Here is a tiny trained network, its code and every weight. The questions are about switching its units off for an input and a target symbol, where a switched-off unit gives its printed mean instead of its output.

import numpy as np


def w(rows, s, z=0):
    codes = np.array(rows[::2]) - 128.0
    scale = np.full(codes.shape[1], s)
    scale[-1] = z or s
    return codes * scale


def norm(h):
    return h / np.sqrt((h * h).mean(-1, keepdims=True) + 1e-5)


def f(y):
    return y / 2 * (1 + np.tanh(0.7978845608 * (y + 0.044715 * y**3)))


def softmax(a):
    e = np.exp(a - a.max(-1, keepdims=True))
    return e / e.sum(-1, keepdims=True)


def log_softmax(a):
    a = a - a.max(-1, keepdims=True)
    return a - np.log(np.exp(a).sum(-1, keepdims=True))


def net(x, mask):
    ids = ['ΓΛΞΦΨΩαβδεζηθμπτ'.index(c) for c in x.split()]
    T = len(ids)
    res = E[ids] + P[:T]
    u = 0
    for l in range(3):
        q, k, v = (norm(res) @ M[l].T for M in (Q, K, V))
        z = softmax(np.where(np.tri(T) > 0, q @ k.T / 2**0.5, -1e9)) @ v
        res = res + np.where(mask[u], z, O[l][:, -1]) @ O[l][:, :-1]
        u += 1
        y = f(norm(res) @ A[l][:, :-1].T + A[l][:, -1])
        res = res + np.where(mask[u : u + 8], y, B[l][:, -1]) @ B[l][:, :-1]
        u += 8
    return log_softmax(norm(res)[-1] @ U[:, :-1].T + U[:, -1])


Q, K, V, O, A, B = {}, {}, {}, {}, {}, {}
E = w([
[223,155,65,78,183,98,88,106],'Γ',
[35,136,126,161,213,108,110,133],'Λ',
[195,162,103,103,188,151,94,61],'Ξ',
[76,129,82,158,125,62,172,221],'Φ',
[185,137,161,143,109,201,155,195],'Ψ',
[92,145,167,74,75,109,167,80],'Ω',
[65,119,152,99,216,150,81,136],'α',
[115,214,63,116,219,149,176,55],'β',
[215,178,140,189,98,178,149,179],'δ',
[131,231,79,162,110,229,100,128],'ε',
[173,131,147,103,118,233,156,173],'ζ',
[198,159,124,128,97,197,141,192],'η',
[89,110,172,195,197,80,122,174],'θ',
[61,87,186,106,218,179,149,111],'μ',
[186,166,90,106,106,185,111,208],'π',
[7,137,131,139,208,181,148,161],'τ',
],0.016)
P = w([
[174,247,237,28,208,42,187,140],'0',
[110,220,199,2,163,117,150,167],'1',
[113,188,186,39,143,133,140,179],'2',
[116,162,174,59,130,144,137,181],'3',
[115,142,162,83,122,153,134,182],'4',
[118,128,147,103,115,158,131,175],'5',
[118,115,134,126,110,159,127,168],'6',
[119,101,118,135,108,166,122,158],'7',
[126,91,105,152,102,167,117,149],'8',
[131,71,90,157,101,173,112,140],'9',
[140,45,75,158,101,179,106,129],'10',
[154,19,53,165,102,182,94,117],'11',
[146,8,49,211,97,179,93,105],'12',
],0.0089)
Q[0] = w([
[97,96,123,108,141,1,134,129],'L0H0',
[124,154,83,138,100,230,124,182],'L0H0',
],0.0083)
K[0] = w([
[104,254,181,118,125,48,170,141],'L0H0',
[124,23,24,222,128,133,75,143],'L0H0',
],0.0068)
V[0] = w([
[157,157,109,145,254,183,94,202],'L0H0',
[142,93,201,124,144,196,132,67],'L0H0',
],0.0062)
O[0] = w([
[187,112,213,133,144,119,64,112,253],'L0H0',
[136,226,11,150,92,26,1,217,132],'L0H0',
],0.0074,0.0055)
A[0] = w([
[156,121,120,191,170,149,133,141,35],'L0N0',
[110,139,118,113,177,91,161,123,126],'L0N1',
[112,119,90,129,130,53,115,188,3],'L0N2',
[112,99,93,128,91,129,183,109,120],'L0N3',
[114,116,192,112,119,78,135,82,48],'L0N4',
[116,90,165,142,184,99,105,135,124],'L0N5',
[139,127,108,116,124,7,147,134,154],'L0N6',
[194,153,107,121,93,86,124,101,113],'L0N7',
],0.012,0.0036)
B[0] = w([
[155,55,153,76,109,112,97,172,182],'L0N0',
[168,178,213,175,72,59,117,149,186],'L0N1',
[112,87,211,69,202,80,2,88,138],'L0N2',
[118,151,73,112,57,119,154,245,156],'L0N3',
[176,108,185,85,117,85,39,166,173],'L0N4',
[19,157,54,46,98,85,205,143,254],'L0N5',
[119,83,231,154,128,226,148,181,168],'L0N6',
[51,78,132,41,196,152,127,137,164],'L0N7',
],0.007,0.0037)
Q[1] = w([
[24,142,85,96,132,50,183,8],'L1H0',
[172,163,122,100,140,162,136,96],'L1H0',
],0.011)
K[1] = w([
[163,255,204,94,188,108,177,165],'L1H0',
[106,64,88,132,128,105,112,80],'L1H0',
],0.0096)
V[1] = w([
[106,86,147,69,71,86,92,180],'L1H0',
[100,153,107,172,254,52,176,101],'L1H0',
],0.006)
O[1] = w([
[31,168,99,66,35,76,48,2,184],'L1H0',
[80,39,142,124,119,174,77,211,2],'L1H0',
],0.0087,0.0028)
A[1] = w([
[39,193,45,147,173,243,180,75,173],'L1N0',
[163,197,120,199,178,57,176,18,60],'L1N1',
[228,153,132,149,166,224,88,179,127],'L1N2',
[150,121,229,151,133,62,3,89,99],'L1N3',
[150,111,213,52,76,214,126,10,99],'L1N4',
[69,173,153,161,235,50,209,124,156],'L1N5',
[118,57,196,26,103,53,71,100,134],'L1N6',
[35,38,96,109,250,148,199,152,255],'L1N7',
],0.0064,0.0033)
B[1] = w([
[151,18,167,89,134,42,117,140,194],'L1N0',
[114,128,143,99,153,123,1,131,130],'L1N1',
[50,148,83,143,33,112,194,123,251],'L1N2',
[111,162,214,20,172,100,104,188,153],'L1N3',
[74,11,148,189,163,80,93,77,202],'L1N4',
[149,115,136,85,123,114,11,83,205],'L1N5',
[144,202,159,208,194,140,132,56,217],'L1N6',
[141,224,103,145,122,63,107,36,254],'L1N7',
],0.0075,0.0058)
Q[2] = w([
[206,136,28,208,66,214,147,136],'L2H0',
[74,253,89,105,67,120,164,114],'L2H0',
],0.0048)
K[2] = w([
[197,1,21,151,116,133,82,154],'L2H0',
[142,130,47,160,68,96,65,97],'L2H0',
],0.005)
V[2] = w([
[137,79,171,110,1,108,213,203],'L2H0',
[101,82,17,91,79,254,121,55],'L2H0',
],0.0052)
O[2] = w([
[159,46,129,190,146,44,38,158,132],'L2H0',
[90,227,254,67,143,106,194,181,2],'L2H0',
],0.0076,0.0047)
A[2] = w([
[148,119,144,157,108,153,159,134,77],'L2N0',
[155,131,181,131,107,151,120,116,5],'L2N1',
[148,140,145,132,108,121,120,119,134],'L2N2',
[75,128,87,85,209,94,114,136,133],'L2N3',
[144,142,158,133,147,100,70,78,102],'L2N4',
[121,129,87,112,165,133,163,87,3],'L2N5',
[131,92,190,94,249,112,82,114,228],'L2N6',
[157,166,182,124,149,116,166,159,150],'L2N7',
],0.018,0.0032)
B[2] = w([
[159,128,143,99,178,139,132,130,150],'L2N0',
[97,110,129,82,170,168,95,137,140],'L2N1',
[138,148,96,126,151,105,88,105,156],'L2N2',
[77,133,113,54,173,153,110,51,218],'L2N3',
[95,139,82,92,172,206,135,128,254],'L2N4',
[73,184,100,96,80,109,95,115,151],'L2N5',
[86,146,221,111,251,53,102,170,245],'L2N6',
[49,139,161,159,95,136,132,89,140],'L2N7',
],0.014)
U = w([
[104,99,224,60,206,81,104,99,172],'Γ',
[92,145,30,84,151,190,113,76,32],'Λ',
[80,190,107,168,86,19,139,58,132],'Ξ',
[94,156,61,95,91,48,167,245,252],'Φ',
[208,166,107,114,161,137,207,98,119],'Ψ',
[83,63,158,114,100,175,121,200,153],'Ω',
[196,139,107,178,169,83,127,123,167],'α',
[91,67,144,145,91,133,64,119,58],'β',
[83,162,188,191,137,156,254,81,116],'δ',
[108,163,108,125,132,144,211,197,161],'ε',
[106,152,152,69,69,141,55,193,13],'ζ',
[177,157,92,167,149,79,90,142,131],'η',
[180,153,190,152,127,101,59,60,8],'θ',
[148,24,135,164,152,98,191,58,227],'μ',
[161,133,119,99,133,134,169,199,201],'π',
[158,99,161,74,144,164,206,123,86],'τ',
],0.009,0.0035)

Each question gives the input, a string of symbols that net reads in full, and the target symbol t.
The units are the heads (2 rows each of Q, K, V and O) and the neurons (one row each of A and B). Each row of codes is followed by its name. A weight is (code - 128) times the scale printed after its matrix; where a second scale follows, it is the last column's (O, A, B and U).
mask holds one flag per unit, layer by layer, with each layer's heads first. A switched-off unit (its flag False) gives its mean, the last column of its rows in O or B, instead of its output. The means were averaged over made-up inputs and are rounded, as every weight is.
A unit's drop is (log p(t) with every unit on - log p(t) with that unit switched off) / (log p(t) with every unit on - log p(t) with every unit switched off).
The circuit of an input: a set's keep is (log p(t) with only the set's units on - log p(t) with every unit switched off) / (log p(t) with every unit on - log p(t) with every unit switched off). Starting from the 12 units with the biggest drops (on a tie, the unit counted first), units are removed one at a time, each time the one whose removal leaves the highest keep (on an exact tie, the one counted first), for as long as the keep stays at least 0.8.
units of the circuit, in order: the units of the circuit, biggest drop first
k most important neurons: the k neurons with the biggest drops, biggest first
k most important neurons of layer l: the k neurons of layer l with the biggest drops, biggest first
input τ Φ Φ Ω Φ, target Ξ: 2 most important neurons -> [L2N4 L0N3]
input Ψ α η Ω α η Ψ Ω ζ Ω β Ω Ψ, target Λ: units of the circuit, in order -> [L2N6]
input Ξ μ Ω Ω Ω η Ω, target Φ: 3 most important neurons -> [L0N3 L2N3 L1N7]
input Ω μ Φ μ ε Λ Γ Ξ ε Ω Φ Λ, target Λ: units of the circuit, in order -> [L2N6 L0N5]
input μ Φ ε ε, target δ: 4 most important neurons -> [L0N5 L0N1 L1N3 L2N7]
input β Ω μ Γ π β Φ Ω Φ, target Λ: 4 most important neurons -> [L0N2 L1N2 L2N6 L1N5]
input Ξ Λ η, target Ω: 3 most important neurons -> [L1N7 L2N6 L2N3]
input β δ Λ θ α β, target Λ: units of the circuit, in order -> [L1H0 L1N2 L2H0 L2N6]
input μ ε Γ α Λ ε, target Ω: 2 most important neurons -> [L1N7 L2N6]
input α ε ε ε α μ Φ η, target μ: 2 most important neurons of layer 0 -> [L0N1 L0N6]
input Ω Λ τ Φ π ζ η, target Ξ: 4 most important neurons -> [L1N2 L2N4 L2N7 L2N6]
input Ω ε η Γ Ω ε δ τ Φ ε η η Ω, target Ξ: 4 most important neurons -> [L0N3 L2N4 L2N6 L0N4]
input Λ ε η Ψ τ Φ Ω Ξ Ω τ Λ, target Λ: units of the circuit, in order -> [L0N5 L2N6]
input Ξ μ ζ Ξ Ψ ε Λ Φ Ψ, target μ: 3 most important neurons of layer 2 -> [L2N6 L2N4 L2N3]
input η Λ Ξ Φ δ α μ Ω θ ε θ α, target Λ: 3 most important neurons -> [L1N7 L0N5 L1N4]
input Λ Ω ε, target Λ: 2 most important neurons of layer 2 -> [L2N6 L2N3]
input β Φ Ω Ω τ Ω, target Ξ: 4 most important neurons -> [L0N3 L0N5 L0N4 L2N4]
input Λ θ α Ω ε τ ε Ω ε Ω η Λ ε, target Ω: most important neuron -> [L2N6]
input ε Ω Λ Ω ζ ε τ Γ α Ω α Λ Ψ, target Ω: 2 most important neurons -> [L2N6 L2N3]
input Ξ ζ ζ ε Λ Ψ, target Ω: 3 most important neurons -> [L2N6 L1N7 L2N3]
input μ τ η α Ψ, target ζ: 2 most important neurons -> [L2N6 L2N4]
input Λ π α ε ζ μ Φ ζ, target μ: most important neuron of layer 0 -> [L0N1]
input μ Φ ζ μ Λ α θ ε Ψ, target δ: 2 most important neurons of layer 1 -> [L1N2 L1N5]
input Φ θ Φ π Φ Ω η ζ τ Φ, target Φ: 2 most important neurons of layer 2 -> [L2N3 L2N6]
input Λ ζ θ Λ μ Λ Λ Ξ ε ε ζ, target δ: 3 most important neurons of layer 1 -> [L1N7 L1N5 L1N2]
input Γ β π ε Φ Λ Φ Φ π ε π, target δ: 2 most important neurons of layer 1 -> [L1N0 L1N2]
input Ω ε π Ω ε η Ω ζ α μ ε, target Φ: 4 most important neurons of layer 2 -> [L2N3 L2N4 L2N6 L2N7]
input Ω τ Ξ Φ Γ Ω η Ξ Λ Ω δ Φ, target Λ: 3 most important neurons of layer 1 -> [L1N2 L1N6 L1N7]
